Nearest point in the smallest flat space through zero that holds the last named rows:
Nikiz (3 x 24):
-2.19,-1.38,-1.35,+1.84,+0.51,-0.72,+0.14,-1.99,+0.94,-0.77,-2.25,-1.28,+1.96,-1.09,-0.50,+0.64,-0.05,-1.34,+0.26,+2.75,+0.87,+1.27,-2.39,-0.89
-2.73,-0.34,-0.20,+3.16,-0.55,-0.27,-0.19,-6.29,-1.54,-0.52,+0.00,-2.77,+1.74,-0.30,-2.20,-0.56,+0.64,+0.52,-1.63,+1.93,+2.04,+0.74,-4.42,-2.02
-2.26,+1.36,-2.12,+4.30,-2.00,-1.29,+0.62,-3.55,+0.03,-0.57,+2.86,-0.80,+0.54,+2.72,-1.70,+0.19,+0.73,+3.05,-2.07,+0.81,+1.81,-1.05,-3.18,-0.82
New rows:
-1.61,-0.19,-0.91,-1.31,-0.94,+1.94,+0.05,+1.51,+0.54,+0.22,+2.72,+0.67,+1.46,+3.46,+0.63,+1.00,-0.58,+3.98,-0.15,+0.94,+1.88,+0.87,+0.44,-0.50 : -0.12,+0.95,-1.15,+1.13,-0.93,-0.63,+0.44,+0.68,+0.69,-0.10,+1.68,+0.75,-0.45,+1.72,-0.03,+0.35,+0.15,+1.56,-0.50,-0.38,+0.16,-0.94,+0.08,+0.41
-2.20,-1.47,-3.42,+0.50,-0.04,-3.82,+0.48,-0.16,+1.77,-1.24,-0.92,+1.65,+1.17,+3.42,+0.94,-0.19,+0.29,+1.67,-0.76,+4.97,-1.05,+3.58,-2.97,-0.06 : -2.34,-0.55,-3.35,+3.06,-0.36,-1.76,+0.85,+0.16,+2.73,-1.04,-0.89,+0.11,+1.57,+0.88,-0.03,+1.55,-0.08,+0.05,+0.22,+2.71,+0.78,+0.27,-1.80,-0.05

famo (5 x 24):
+1.03,-0.65,+0.83,+0.26,-1.86,-0.04,+1.70,-2.36,-0.18,+0.12,+0.42,+0.07,-0.32,+1.43,-1.39,-2.79,-0.07,+1.34,-1.47,+1.60,-1.05,-1.49,+0.69,-3.16
-0.17,-0.66,+1.39,-0.74,-1.50,-0.24,+1.28,-2.96,+2.32,+2.37,+0.43,+1.80,-0.84,+1.58,+0.06,-1.95,+1.81,+3.43,+0.58,-0.05,+1.17,+0.08,+1.97,-4.71
+1.45,+0.21,+4.11,-2.55,-3.43,-1.26,-1.05,-4.76,+3.09,+1.51,-0.69,+0.65,-0.39,+3.29,-0.67,-2.13,-0.07,+1.00,-3.91,+1.08,+1.12,-1.95,+0.33,-5.52
+2.43,-0.65,+2.19,+0.45,-0.70,+0.64,+0.19,-4.67,+3.38,+0.94,-0.47,+1.07,-0.21,+2.11,-1.03,-1.05,+0.36,+1.54,-1.86,+1.84,-1.06,-0.22,-1.21,-4.28
+0.92,-0.92,+1.54,-0.52,-1.68,-1.27,+0.37,-2.89,+0.50,+1.61,-0.90,-0.24,-0.87,+1.58,+0.22,-1.21,+0.30,+2.35,-0.93,+1.46,-1.18,+0.38,+1.48,-4.88
New rows:
-0.71,-0.90,+2.14,+0.24,+1.28,+1.77,-1.87,-1.42,-2.39,-3.33,-0.24,-0.25,-2.92,+0.67,+0.48,-0.98,-0.36,+0.08,-1.12,-0.16,+3.01,+0.95,-3.12,+4.37 : +0.17,+0.72,+0.01,-0.06,+0.49,+0.66,-0.79,+0.73,+0.37,-1.12,+0.24,+0.03,+0.65,-0.28,-0.48,+0.57,-0.61,-1.90,-0.81,-0.39,+0.60,-0.80,-1.54,+2.32
-0.15,+1.28,-2.06,-0.46,-1.62,+2.58,-0.97,+1.01,-0.42,-2.77,-0.32,+3.82,+1.43,-1.75,-0.80,-1.97,-1.21,-0.05,-1.97,-0.28,+0.50,-2.30,+1.97,-0.88 : -0.40,+0.44,-0.07,-0.25,-1.02,+0.59,+1.05,+0.33,-0.43,-0.86,+1.28,+0.48,+0.35,+0.26,-1.27,-1.91,-0.12,-0.62,-0.73,-0.30,+1.08,-2.11,+0.06,+0.85

gimul (3 x 24):
+0.52,+2.53,-3.17,-1.18,-0.47,+1.45,-0.10,+3.13,-0.46,+0.43,+0.52,-0.52,+0.97,+2.43,-0.04,-0.78,+0.42,-0.97,+0.92,-0.29,-0.80,-0.52,+3.63,-0.08
+1.15,+2.84,-1.90,-1.03,+0.95,-0.39,+0.17,+2.54,-0.94,-0.32,+1.39,+0.53,-0.21,+0.58,-2.30,+0.68,+0.41,+0.74,+0.37,-1.43,-1.31,+0.12,+2.50,+2.35
-0.56,+0.90,+1.78,+0.44,+2.39,-2.93,+0.27,-2.86,+2.15,+0.18,+0.18,+4.07,+0.33,-2.66,-0.36,+0.91,-2.66,+1.85,-2.34,+1.10,+0.15,-0.58,-3.98,+3.65
New rows:
+1.63,-2.45,-0.18,+1.79,-2.46,-1.84,-0.92,+0.30,-0.27,-3.15,+1.24,-3.15,-2.28,+0.27,+0.40,-1.59,+0.97,-3.64,+2.10,-0.50,-2.30,-1.94,+0.84,-0.25 : +0.29,-1.49,+0.35,+0.21,-1.06,+0.93,-0.08,+0.50,-1.30,-0.44,-0.14,-2.19,-0.83,+0.38,-0.22,+0.02,+1.54,-0.46,+1.03,-0.83,+0.11,+0.70,+0.91,-1.80
-2.31,+4.35,-0.57,+0.02,+0.63,-2.48,+0.34,+1.68,+0.22,-2.41,+0.79,-0.55,-3.10,-1.40,-2.85,+1.93,+1.43,-1.06,+1.72,-0.24,-2.15,-0.23,-1.04,+1.62 : +0.95,+1.40,-0.22,-0.41,+1.11,-1.07,+0.22,+1.01,-0.89,-0.62,+1.14,+0.56,-0.84,-0.66,-2.39,+1.13,+0.39,+1.24,+0.01,-1.43,-0.91,+0.49,+0.75,+2.26
-1.57,-0.02,+1.43,+0.46,+0.04,-2.36,+0.85,-5.64,-0.53,-0.98,-0.49,-0.63,-2.01,-3.21,-1.10,+1.87,-0.53,+2.73,-0.59,-1.51,+1.23,+2.29,-3.16,+3.16 : +0.11,-1.67,+3.26,+0.98,+1.35,-2.38,+0.27,-2.68,-0.08,-0.89,+0.27,+1.06,-1.62,-3.12,-1.67,+1.65,-0.24,+1.96,-1.03,-0.68,+0.20,+0.89,-3.43,+1.79

domup (5 x 24):
+0.89,-2.03,+1.20,-1.67,+1.44,-1.88,+3.05,+1.25,+1.34,+0.26,-2.04,+3.26,+0.29,-0.23,+2.67,-3.80,+0.70,+1.31,-0.61,+0.47,+0.51,+1.58,-0.94,-0.83
-2.03,+0.19,-0.55,-4.86,-1.67,+1.39,-2.27,+1.54,-0.07,+0.21,-0.10,-1.22,+4.52,+1.55,-0.55,+2.60,+1.48,+1.01,-1.69,+2.97,+4.78,+1.27,+4.73,+2.65
-0.61,-1.80,-3.31,-1.79,+1.05,-1.03,+0.55,+1.68,-0.19,+1.02,+0.47,-4.01,+2.09,+3.24,-2.11,+2.70,-0.78,+0.65,-3.10,-0.27,+2.65,-2.85,+1.63,-0.21
-0.65,-1.41,-0.22,-3.55,+1.86,+0.97,+4.64,+1.36,+0.85,-0.93,-2.00,-2.30,+5.51,+2.09,-2.64,+2.35,+3.05,+1.82,-3.34,-0.08,+2.15,+0.96,+1.97,+0.15
-0.69,-0.80,+0.38,+0.62,+0.51,+2.20,+1.15,-0.38,-1.76,-0.23,+0.17,-4.30,+2.32,+1.99,-2.80,+3.85,-0.23,+0.26,-1.04,-0.11,-2.21,-2.16,+0.20,+0.39
New rows:
-0.40,-0.93,-2.43,-0.02,+0.56,+1.51,-2.18,-1.26,+1.59,+0.21,-1.65,+1.79,+2.00,-0.33,-0.49,+0.06,-2.19,-0.15,-0.27,+0.57,+0.04,+2.48,+0.98,+2.18 : -0.39,+0.48,+0.12,-0.90,-0.70,+0.30,-1.01,+0.13,+0.11,-0.04,+0.06,+0.47,+0.50,-0.23,+0.29,+0.09,+0.38,+0.03,+0.14,+0.74,+1.06,+0.76,+0.98,+0.67
-0.06,+0.34,-3.23,+0.93,-1.41,-1.12,-4.68,-1.54,-1.01,-0.26,+3.71,-1.96,-1.48,+0.02,+0.44,+0.38,-2.71,-0.85,+2.18,+1.95,+0.88,-2.25,-0.12,+1.78 : -0.55,+0.88,-1.95,+1.15,-1.88,-0.48,-5.04,-0.19,-1.14,+1.27,+2.41,-1.22,-2.41,+0.33,+0.32,+1.06,-2.70,-1.26,+0.94,+0.63,+0.76,-2.25,+0.73,+0.72

Moza (4 x 24):
-2.23,-0.65,-3.30,+0.17,+1.11,+1.40,+5.76,+1.56,-0.04,-1.10,-0.23,-1.53,+5.38,+0.45,-0.47,+0.75,-3.30,-0.86,-0.35,+2.43,+1.48,-5.73,+0.18,-0.65
-3.65,+0.09,+2.32,-0.11,-1.61,-3.66,+5.00,+2.31,+1.02,-0.61,-0.45,+2.62,+0.56,-0.42,-1.25,+2.96,+0.42,+3.64,-2.21,+0.17,+1.21,+2.02,-2.03,+0.41
-0.98,-0.31,-2.70,+0.43,-0.90,+2.54,-0.04,+2.20,+1.17,+0.49,-0.64,-1.06,+3.09,+0.49,-0.69,-2.58,-3.22,-3.60,+2.12,-0.07,-0.60,-1.85,-0.43,+2.75
-2.04,-0.22,+1.48,-0.10,+0.93,+0.98,-2.43,+1.42,+1.81,+1.74,-0.28,+1.44,+1.34,+0.45,-1.41,-0.63,-0.60,+0.09,+0.02,-0.83,-0.44,+0.07,-2.49,+0.44
New rows:
-1.94,+2.11,+2.53,-0.34,-2.13,-0.12,-0.04,-2.57,-2.52,-0.45,+0.39,+3.39,-0.43,+3.30,+0.24,+0.47,+0.61,+1.55,-0.26,-2.29,+0.48,+0.97,-1.98,+0.59 : -0.71,+0.14,+1.79,-0.13,-0.33,-1.28,-0.35,+0.25,+0.45,+0.33,-0.04,+1.32,-1.03,-0.16,-0.39,+0.76,+1.01,+1.49,-0.71,-0.57,+0.00,+1.83,-0.93,-0.02
+1.22,+1.61,-0.45,-0.15,+1.16,+2.66,-0.24,+0.60,+1.62,+2.05,-2.06,+1.33,+2.62,+0.07,+0.86,+0.79,+0.11,-1.10,-1.32,+1.95,+1.79,+0.90,-1.91,-3.34 : -0.83,-0.26,+0.38,-0.16,+1.73,+0.96,-0.79,+0.02,+0.45,+0.70,+0.10,+0.22,+1.33,+0.35,-0.50,+0.19,-0.31,+0.36,-0.44,+0.28,+0.17,-1.64,-0.90,-1.14

zavi (5 x 24):
-3.85,+0.33,+1.24,+2.30,-2.60,+1.97,-1.17,+2.38,+2.82,-0.78,-1.56,+0.11,-0.04,+2.45,+0.59,+0.30,+0.28,+1.67,-1.05,-3.51,+1.18,+1.14,+4.39,-2.55
-3.57,+0.82,-0.28,+3.78,-1.35,+3.43,-1.65,+4.95,-0.31,-0.39,+2.03,-2.03,-0.97,+1.47,+0.61,+1.09,+1.75,+0.55,-0.25,-0.79,-0.42,+0.54,+2.33,-4.26
-2.81,-0.53,+2.25,-0.74,-2.60,+0.98,-0.91,+2.72,+3.92,-2.21,-1.48,+0.31,+1.72,+2.41,+0.59,+1.47,+0.78,+1.38,-0.66,-3.15,+0.74,+0.00,+4.34,-0.80
-2.43,-0.89,+4.66,-0.86,-3.37,-1.57,+0.83,+0.61,+4.00,-1.73,-2.73,+0.71,+1.58,+3.43,+0.62,+0.27,+0.24,+1.38,-0.26,-2.55,+0.93,-1.02,+2.55,+0.37
-1.78,-0.56,+1.86,+0.69,-2.05,+0.68,-0.79,+0.58,+1.77,-0.02,-1.89,-0.38,+0.26,+2.37,+1.11,+0.20,-0.58,+1.29,-0.16,-3.09,-0.49,+0.83,+3.54,-0.70
New rows:
-0.93,+0.42,+1.95,+2.88,-2.54,+1.24,+0.88,+1.25,+1.02,-0.40,+1.18,+0.24,-1.88,+2.11,+1.94,-0.94,-1.47,+1.20,-1.29,-0.84,+2.15,+0.01,-1.66,+0.04 : -2.17,+0.55,+1.62,+2.55,-1.52,-0.30,+0.74,+0.46,+0.48,+0.21,-0.54,+0.00,-0.92,+1.55,+0.00,-0.95,+0.31,+0.54,-0.32,-0.27,+1.04,-0.24,-0.14,-1.61
-0.41,-1.92,+2.36,-1.83,-0.16,+1.20,-2.11,+0.28,+0.96,-0.73,-1.02,-1.69,+3.67,+2.53,+1.27,+3.21,-2.18,+1.84,+0.87,-3.43,-1.46,+0.28,+2.90,+2.26 : +0.43,-1.82,+1.84,-2.77,-1.25,+0.49,-1.42,+0.71,+1.61,-0.67,-1.37,-1.09,+1.89,+1.87,+1.69,+1.77,-0.63,+0.81,+0.72,-3.00,-2.59,+0.38,+4.10,+1.37

Masu (2 x 24):
-2.38,+1.52,-1.27,+0.16,-0.87,+0.76,-2.44,-0.93,+0.60,-3.26,+0.08,+0.30,-0.36,+0.45,-2.48,-0.02,-2.98,+2.01,-0.12,+0.07,+0.02,-2.10,-0.38,-1.60
-5.21,-0.35,+1.66,-0.48,-0.43,-1.40,+0.28,-0.35,+1.05,-1.24,-0.08,-1.00,-1.81,+0.03,-1.97,+1.48,-0.92,+2.97,+2.21,+0.23,+2.07,-1.35,-0.28,-3.02
New rows:
-2.68,+0.04,+2.05,-0.33,-1.50,-1.24,-0.36,-0.35,+1.58,-1.39,-0.88,-0.04,-3.60,-1.40,-1.47,+1.29,-3.55,+2.23,+1.20,-1.22,+1.40,-2.87,-0.11,+0.66 : -3.57,+0.23,+0.57,-0.22,-0.48,-0.57,-0.53,-0.46,+0.75,-1.61,-0.02,-0.47,-1.11,+0.14,-1.79,+0.82,-1.35,+2.22,+1.20,+0.15,+1.16,-1.34,-0.26,-2.13
+0.16,+1.80,-3.13,+1.09,-1.06,+0.84,-2.02,+0.65,-0.86,-0.70,+1.05,+1.32,+1.49,+1.63,-1.90,-1.10,-0.27,+0.56,-1.82,-1.76,-0.60,-0.31,-0.67,+2.48 : +1.49,+1.31,-1.93,+0.41,-0.36,+1.41,-1.93,-0.45,-0.21,-1.59,+0.11,+0.83,+0.85,+0.31,-0.58,-0.92,-1.58,-0.38,-1.44,-0.09,-1.26,-0.68,-0.10,+0.70
+2.79,+0.84,-3.61,-1.34,+1.76,+0.59,-0.11,-0.52,-1.23,+0.37,-0.42,+1.32,+1.06,-0.03,+0.13,-0.68,+2.05,-2.06,-0.70,+0.01,-1.65,+1.25,+0.13,+1.81 : +3.31,+0.34,-1.20,+0.33,+0.23,+0.99,-0.36,+0.17,-0.66,+0.60,+0.06,+0.69,+1.18,+0.01,+1.14,-0.99,+0.41,-1.84,-1.48,-0.15,-1.38,+0.76,+0.16,+1.90

Bever (2 x 24):
-2.65,-2.22,+3.06,+1.28,-1.55,-0.64,-3.89,+2.29,-1.60,-6.95,+0.92,+0.49,+1.33,+1.42,+1.37,+0.83,+0.85,-1.52,-4.60,+0.71,+0.98,-0.02,+1.29,+1.77
-3.47,+1.19,+0.36,-0.67,-0.65,-1.34,-1.73,-1.11,-0.25,-2.99,+0.78,+0.25,+0.37,+0.32,-1.18,-0.84,-3.62,-0.11,-0.60,-2.22,-3.98,-1.28,-3.70,-1.66
New rows:
-2.64,-4.10,+1.41,-3.84,-2.17,-2.85,+0.09,-0.68,+1.38,-1.19,+4.34,-0.41,+0.18,+1.10,+1.30,-0.43,-2.29,-0.01,-0.60,+1.11,-0.25,-0.66,+1.59,-0.45 : -1.30,-0.26,+0.76,+0.15,-0.48,-0.42,-1.23,+0.29,-0.41,-2.17,+0.37,+0.16,+0.37,+0.39,+0.07,+0.02,-0.55,-0.36,-1.16,-0.29,-0.59,-0.27,-0.46,+0.06
-2.59,+2.47,-0.45,-1.06,-0.45,-1.52,-1.51,-1.35,+1.06,-0.75,-0.04,+1.47,+1.22,-0.18,-0.47,-0.39,-2.14,+0.46,+1.43,-1.08,-2.41,-1.28,-4.27,-1.86 : -2.14,+1.41,-0.38,-0.80,-0.17,-0.91,-0.51,-1.36,+0.15,-0.84,+0.41,+0.09,+0.00,-0.06,-1.22,-0.83,-3.01,+0.24,+0.52,-1.89,-3.32,-0.99,-3.17,-1.68

deril (4 x 24):
+1.11,-0.19,-0.56,+2.47,+0.83,+0.48,+3.27,+0.74,+0.23,+0.57,+0.62,+2.58,+1.38,+4.80,-3.18,+2.30,-0.38,+1.51,-1.51,-1.52,+2.74,+0.04,-0.70,-1.30
+0.94,-3.84,+4.48,-3.03,+4.79,-1.10,+2.29,+0.39,-0.21,-3.73,+1.09,+0.88,-1.14,+2.94,+2.79,-0.75,+2.38,-0.25,-1.39,+2.34,-0.89,-1.05,-1.86,-2.26
-0.45,-0.90,+0.17,-0.56,+4.79,-0.61,+4.74,+0.42,-0.33,-0.41,+1.15,-2.40,-1.77,+5.17,+0.11,+0.22,-0.44,-2.47,+0.95,-2.60,+3.01,-1.38,-3.22,-0.85
+1.25,-0.71,+0.50,+0.52,+1.16,+0.15,+2.34,+0.74,+0.49,-0.04,+0.80,+1.37,-2.16,+0.91,-1.76,+1.35,+0.43,-0.37,+2.56,+0.89,+0.00,+1.20,-1.47,-1.27
New rows:
+0.59,-0.96,-0.83,+0.79,-2.93,-0.19,-2.55,-2.48,-0.23,+1.28,-1.27,-0.42,+0.28,-3.26,-0.04,-0.06,-0.98,+1.03,+1.11,+2.17,-0.52,+1.03,+2.45,+2.10 : -0.15,+1.11,-0.82,+0.33,-2.87,+0.37,-2.76,-0.33,+0.17,+0.80,-0.72,+0.28,+0.36,-3.56,-0.08,-0.31,-0.20,+0.60,+0.55,+0.94,-1.58,+0.86,+1.60,+0.95
+0.52,-2.42,-1.56,-0.17,-0.14,+0.68,+1.97,-0.41,-3.23,+0.12,+1.06,+2.15,-1.08,+2.38,+0.98,-2.64,-0.74,-1.68,+1.22,-1.63,+0.56,-1.05,+0.09,-2.68 : +0.09,-0.48,+0.28,-0.11,+1.50,-0.16,+1.57,+0.21,-0.05,-0.27,+0.41,-0.27,-0.51,+1.72,-0.12,+0.23,+0.03,-0.51,+0.19,-0.52,+0.83,-0.31,-0.98,-0.48

Piv (4 x 24):
-1.06,-1.99,-0.64,+4.25,+2.09,+2.33,+0.31,-1.07,+0.37,-0.65,-3.23,+1.14,+1.43,+0.27,-1.39,+0.56,+1.43,+2.04,+0.83,+0.59,+0.99,-2.71,-0.62,+0.35
-2.07,-2.92,-1.30,+6.11,+0.58,+2.44,+1.07,-3.69,+1.47,+0.34,-3.18,+0.74,+1.86,+2.44,-1.59,-0.35,+1.45,+1.26,+1.20,+0.56,+0.06,-2.73,-1.87,+0.60
-0.90,-1.60,-0.49,+3.36,+0.82,+1.36,-0.31,-1.55,+0.58,-1.10,-1.95,+1.03,+1.89,+1.54,-1.52,-0.26,+0.88,+1.01,+1.48,-0.43,+0.37,-2.08,-1.16,+0.07
-1.34,-2.37,-0.58,+5.42,+1.06,+2.54,+0.83,-2.64,+1.94,-0.52,-2.47,+1.28,+2.03,+1.58,-1.69,-0.31,+2.04,+1.86,+1.37,+0.55,+1.87,-3.01,-0.97,+0.78
New rows:
-0.31,+0.73,-0.80,+1.96,+0.12,+0.06,-0.50,-0.34,-1.63,-0.52,-2.27,+0.26,+0.24,+0.52,+1.82,-1.17,-1.99,+1.33,+4.41,+0.31,+0.14,-2.37,-1.29,-0.04 : -0.50,-0.83,-0.44,+1.41,+0.77,+0.48,-0.76,-0.36,-0.63,-0.92,-1.56,+0.53,+1.09,+0.78,-0.92,+0.11,-0.05,+0.41,+0.90,-0.64,-0.78,-1.03,-0.90,-0.36
-0.40,+0.53,-0.32,+0.61,-1.52,+0.29,-2.32,-1.23,-1.68,-1.95,-3.12,-0.54,+2.96,+0.80,-0.64,-0.18,+0.27,-1.71,-2.10,-3.06,-6.00,-2.47,-2.26,-0.98 : -1.01,-0.99,-1.20,+0.78,+0.21,-0.56,-1.87,-0.70,-2.42,-1.00,-2.22,+0.00,+1.32,+2.10,-1.07,+0.02,-1.69,-0.88,+1.29,-1.85,-4.18,-0.30,-2.38,-1.31

nupi (4 x 24):
+0.05,+0.39,+1.04,-4.54,+1.29,-0.18,-1.72,-0.08,+2.83,+1.57,-2.00,+3.44,-0.29,+0.89,+2.57,-0.03,-5.06,-1.05,+1.11,+2.06,-0.42,+0.33,-1.53,+1.77
+1.16,-3.38,+1.53,+3.27,-1.12,-0.63,+0.61,+1.56,+1.12,-2.66,-0.61,-3.45,+0.34,+0.67,+4.72,-1.32,+2.01,-3.40,-1.77,-0.01,+1.54,+0.30,-3.88,-2.75
-3.42,+2.16,-1.28,+1.76,-2.81,+2.13,+4.01,-0.85,-1.48,+0.31,-1.21,-3.65,+0.23,+1.57,-2.57,-0.75,+1.64,+1.81,+4.12,-2.66,-0.24,-1.68,-2.02,+5.32
-0.36,-0.61,+1.46,-0.88,-0.26,-0.47,-0.69,+0.86,-0.64,-3.57,+3.50,+2.34,-0.67,+2.75,+0.83,+0.31,+1.58,-1.63,-1.89,-1.54,-0.32,+0.32,+3.61,+0.17
New rows:
-2.26,-1.12,-0.79,-1.91,-2.06,+0.70,+0.81,+2.64,+1.60,+0.31,-1.63,+1.36,-0.50,-1.39,-1.79,+0.81,+1.30,+1.63,-0.39,+0.84,+2.43,-0.93,-1.65,+3.04 : -0.82,+0.74,-0.26,-0.44,-0.38,+0.52,+0.66,-0.32,+0.14,+0.65,-0.81,-0.27,+0.03,+0.33,-0.39,-0.15,-0.66,+0.47,+1.33,-0.18,-0.17,-0.37,-0.80,+1.65
-0.27,-0.32,-2.44,+0.39,-1.27,+1.31,-1.80,+0.24,+1.41,+0.76,-3.14,+1.39,-2.90,-2.40,-2.79,+0.18,+2.05,-2.40,+0.65,+1.64,+0.30,-0.45,+0.50,-1.72 : +0.68,+0.11,-0.62,+0.38,+0.57,-0.17,-0.35,-0.30,-0.13,+1.21,-0.52,-0.27,+0.20,-1.53,-0.81,+0.22,-0.20,+0.80,-0.19,+0.70,+0.05,+0.14,-0.07,-1.15
